Below is a small trained network, with its code and all its weights. Each question gives an input and a target symbol and asks what happens when units are switched off, that is, made to give their printed mean instead of their output.

import numpy as np


def w(rows, s, z=0):
    codes = np.array(rows[::2]) - 128.0
    scale = np.full(codes.shape[1], s)
    scale[-1] = z or s
    return codes * scale


def f(y):
    return np.maximum(y, 0)


def softmax(a):
    e = np.exp(a - a.max(-1, keepdims=True))
    return e / e.sum(-1, keepdims=True)


def log_softmax(a):
    a = a - a.max(-1, keepdims=True)
    return a - np.log(np.exp(a).sum(-1, keepdims=True))


def net(x, mask):
    ids = ['ΓΘΞΣΨαβζλ'.index(c) for c in x.split()]
    T = len(ids)
    res = E[ids] + P[:T]
    u = 0
    for l in range(2):
        r = res
        for j in range(2):
            rows = slice(3 * j, 3 * j + 3)
            q, k, v = (r @ M[l][rows].T for M in (Q, K, V))
            z = softmax(np.where(np.tri(T) > 0, q @ k.T / 3**0.5, -1e9)) @ v
            o = O[l][rows]
            res = res + np.where(mask[u + j], z, o[:, -1]) @ o[:, :-1]
        u += 2
        y = f(res @ A[l][:, :-1].T + A[l][:, -1])
        res = res + np.where(mask[u : u + 8], y, B[l][:, -1]) @ B[l][:, :-1]
        u += 8
    return log_softmax(res[-1] @ U[:, :-1].T + U[:, -1])


Q, K, V, O, A, B = {}, {}, {}, {}, {}, {}
E = w([
[98,64,211,126,155,50,62],'Γ',
[80,140,208,188,127,98,206],'Θ',
[112,77,180,167,249,90,73],'Ξ',
[177,138,120,94,190,99,162],'Σ',
[157,45,209,132,123,164,149],'Ψ',
[134,80,153,76,88,161,131],'α',
[145,169,149,77,117,33,204],'β',
[216,148,193,157,172,176,61],'ζ',
[191,142,75,38,118,130,115],'λ',
],0.018)
P = w([
[66,101,152,84,194,142,150],'0',
[154,104,140,97,107,155,119],'1',
[136,161,3,180,46,58,126],'2',
[161,155,175,63,179,134,113],'3',
[240,96,130,107,41,186,92],'4',
[176,124,38,213,88,65,123],'5',
],0.012)
Q[0] = w([
[107,80,156,147,150,122,84],'0.h0',
[57,105,65,248,112,150,141],'0.h0',
[129,121,90,142,27,132,158],'0.h0',
[85,116,141,129,127,117,95],'0.h1',
[159,84,188,47,134,85,114],'0.h1',
[92,166,150,141,116,142,207],'0.h1',
],0.011)
K[0] = w([
[123,72,125,175,132,135,112],'0.h0',
[40,120,132,170,183,123,170],'0.h0',
[140,77,153,142,120,109,190],'0.h0',
[160,108,111,184,150,119,136],'0.h1',
[246,138,147,118,66,108,141],'0.h1',
[105,149,148,110,159,125,169],'0.h1',
],0.013)
V[0] = w([
[144,189,215,237,144,205,13],'0.h0',
[230,131,29,159,102,154,93],'0.h0',
[194,239,110,64,105,182,75],'0.h0',
[64,127,81,122,203,140,57],'0.h1',
[81,76,130,237,175,147,180],'0.h1',
[163,203,1,206,129,5,101],'0.h1',
],0.0053)
O[0] = w([
[73,153,177,255,190,144,174,250],'0.h0',
[70,223,56,121,148,146,100,159],'0.h0',
[84,50,173,85,182,194,126,221],'0.h0',
[72,110,112,114,91,155,42,53],'0.h1',
[153,112,112,150,114,157,122,20],'0.h1',
[137,136,207,184,165,41,118,4],'0.h1',
],0.0073,0.0038)
A[0] = w([
[246,156,219,90,168,86,48,49],'0.n0',
[93,219,5,141,232,21,196,50],'0.n1',
[63,203,198,38,167,237,84,72],'0.n2',
[120,3,160,135,61,150,88,148],'0.n3',
[117,126,69,54,153,75,221,131],'0.n4',
[82,197,33,150,55,84,179,1],'0.n5',
[20,247,91,133,115,121,162,89],'0.n6',
[157,139,147,120,55,215,180,173],'0.n7',
],0.0068,0.0037)
B[0] = w([
[113,139,58,105,109,181,207,252],'0.n0',
[88,85,157,134,57,162,112,173],'0.n1',
[100,168,164,109,106,135,126,254],'0.n2',
[96,112,74,151,110,125,72,193],'0.n3',
[138,127,131,158,154,140,136,218],'0.n4',
[75,78,142,152,162,136,110,152],'0.n5',
[172,159,135,136,205,146,2,140],'0.n6',
[150,94,168,70,106,99,142,203],'0.n7',
],0.012,0.0069)
Q[1] = w([
[124,113,128,116,129,89,167],'1.h0',
[83,145,113,155,214,125,66],'1.h0',
[108,101,208,97,152,55,166],'1.h0',
[112,125,162,101,1,153,169],'1.h1',
[110,82,151,131,219,177,168],'1.h1',
[180,207,9,87,5,136,164],'1.h1',
],0.011)
K[1] = w([
[156,103,166,87,136,88,135],'1.h0',
[111,136,70,174,216,95,83],'1.h0',
[126,40,44,45,129,50,164],'1.h0',
[116,151,216,126,2,107,133],'1.h1',
[242,165,61,167,144,198,118],'1.h1',
[113,52,173,35,67,82,181],'1.h1',
],0.0083)
V[1] = w([
[110,223,86,141,29,150,139],'1.h0',
[217,219,106,148,2,81,98],'1.h0',
[111,56,132,107,127,108,121],'1.h0',
[130,143,200,91,99,79,137],'1.h1',
[142,141,172,97,28,149,108],'1.h1',
[67,54,92,72,230,98,113],'1.h1',
],0.0058)
O[1] = w([
[64,128,106,75,80,182,96,106],'1.h0',
[172,112,80,98,99,166,210,3],'1.h0',
[83,104,167,102,199,183,70,129],'1.h0',
[139,254,92,131,29,107,122,152],'1.h1',
[153,136,148,146,60,65,168,215],'1.h1',
[168,213,44,76,148,66,215,104],'1.h1',
],0.0057,0.005)
A[1] = w([
[59,114,152,138,137,107,72,129],'1.n0',
[93,50,160,142,97,118,124,143],'1.n1',
[105,100,152,79,67,136,207,27],'1.n2',
[95,160,123,19,136,102,73,32],'1.n3',
[200,254,83,56,192,160,87,247],'1.n4',
[188,153,102,108,103,55,126,5],'1.n5',
[115,146,98,119,70,52,182,218],'1.n6',
[102,69,129,194,86,150,14,35],'1.n7',
],0.0087,0.0031)
B[1] = w([
[112,104,140,135,65,189,192,216],'1.n0',
[155,166,101,78,78,96,29,215],'1.n1',
[160,231,88,177,254,103,95,241],'1.n2',
[43,153,83,151,127,141,165,183],'1.n3',
[91,52,167,102,96,37,96,253],'1.n4',
[106,177,173,135,101,186,112,186],'1.n5',
[149,97,145,211,137,197,155,247],'1.n6',
[133,130,84,93,157,128,202,234],'1.n7',
],0.0096,0.0074)
U = w([
[132,48,51,74,11,189,230,254],'Γ',
[107,142,132,213,112,44,41,234],'Θ',
[101,67,46,197,219,203,81,57],'Ξ',
[167,48,159,33,105,94,202,77],'Σ',
[200,73,123,23,145,155,88,131],'Ψ',
[95,186,57,89,139,182,87,33],'α',
[152,137,102,64,144,143,253,113],'β',
[101,124,178,79,105,205,143,121],'ζ',
[76,168,123,67,87,86,162,40],'λ',
],0.0066,0.0031)

Each question gives the input, a string of symbols that net reads in full, and the target symbol t.
The units are the heads (3 rows each of Q, K, V and O) and the neurons (one row each of A and B). Each row of codes is followed by its name. A weight is (code - 128) times the scale printed after its matrix; where a second scale follows, it is the last column's (O, A, B and U).
mask holds one flag per unit, layer by layer, with each layer's heads first. A switched-off unit (its flag False) gives its mean, the last column of its rows in O or B, instead of its output. The means were averaged over made-up inputs and are rounded, as every weight is.
A unit's drop is (log p(t) with every unit on - log p(t) with that unit switched off) / (log p(t) with every unit on - log p(t) with every unit switched off).
The circuit of an input: a set's keep is (log p(t) with only the set's units on - log p(t) with every unit switched off) / (log p(t) with every unit on - log p(t) with every unit switched off). Starting from the 12 units with the biggest drops (on a tie, the unit counted first), units are removed one at a time, each time the one whose removal leaves the highest keep (on an exact tie, the one counted first), for as long as the keep stays at least 0.8.
units of the circuit, in order: the units of the circuit, biggest drop first
most important unit: the unit with the biggest drop
k most important neurons: the k neurons with the biggest drops, biggest first
k most important neurons of layer l: the k neurons of layer l with the biggest drops, biggest first
which heads matter: for each layer, one digit per head in row order, 1 if its drop is at least 0.15 and else 0, layers parted by /
input ζ Γ ζ β, target ζ: 2 most important neurons => [0.n1 1.n0]
input ζ ζ Γ, target Γ: units of the circuit, in order => [1.n0 1.n2]
input ζ ζ ζ Γ, target ζ: 3 most important neurons of layer 1 => [1.n0 1.n2 1.n4]
input ζ ζ λ α β, target β: which heads matter => 01 / 10
input ζ ζ ζ β Γ, target Γ: units of the circuit, in order => [1.n0 1.n7 0.n3]
input β Ψ ζ Θ, target ζ: which heads matter => 10 / 01
input α β β Γ, target β: most important unit => 0.n0
input ζ Γ ζ α, target ζ: units of the circuit, in order => [0.h0 1.h1 0.n2]
input Γ β ζ Θ α α, target Θ: 2 most important neurons => [0.n7 1.n2]
input β ζ Ξ, target Γ: 2 most important neurons of layer 1 => [1.n7 1.n0]
input α λ β Ψ Θ β, target Θ: 2 most important neurons => [0.n1 1.n1]
input Θ Θ β α, target β: units of the circuit, in order => [0.h1 0.n0 1.n2]
input Γ λ β Σ, target λ: which heads matter => 10 / 00
input β Γ β α, target β: which heads matter => 11 / 00
input α Σ ζ β Ψ, target Ψ: 2 most important neurons of layer 0 => [0.n7 0.n0]
input ζ ζ β Σ, target ζ: units of the circuit, in order => [0.n1 0.h0 0.n2]
input β α Γ Γ Θ, target Θ: units of the circuit, in order => [1.n2 1.h1 0.n7 0.h0]
input ζ λ ζ ζ, target λ: 3 most important neurons => [0.n0 0.n2 1.n4]
input ζ ζ β β α Θ, target Γ: units of the circuit, in order => [0.n1 1.h0]
input Ξ ζ ζ α, target ζ: units of the circuit, in order => [0.h0 0.n2 1.h1]
input λ ζ Ξ Ξ, target ζ: units of the circuit, in order => [0.h0 0.n2 1.n0 1.n2]
input ζ β ζ ζ ζ ζ, target Ξ: units of the circuit, in order => [0.h0 1.h1]
input ζ ζ ζ Ξ, target ζ: units of the circuit, in order => [0.h0 1.n0 1.n2 0.n2]
input α ζ Θ, target Γ: 3 most important neurons => [0.n5 1.n7 0.n1]
input ζ ζ λ ζ, target λ: 2 most important neurons => [1.n4 0.n2]
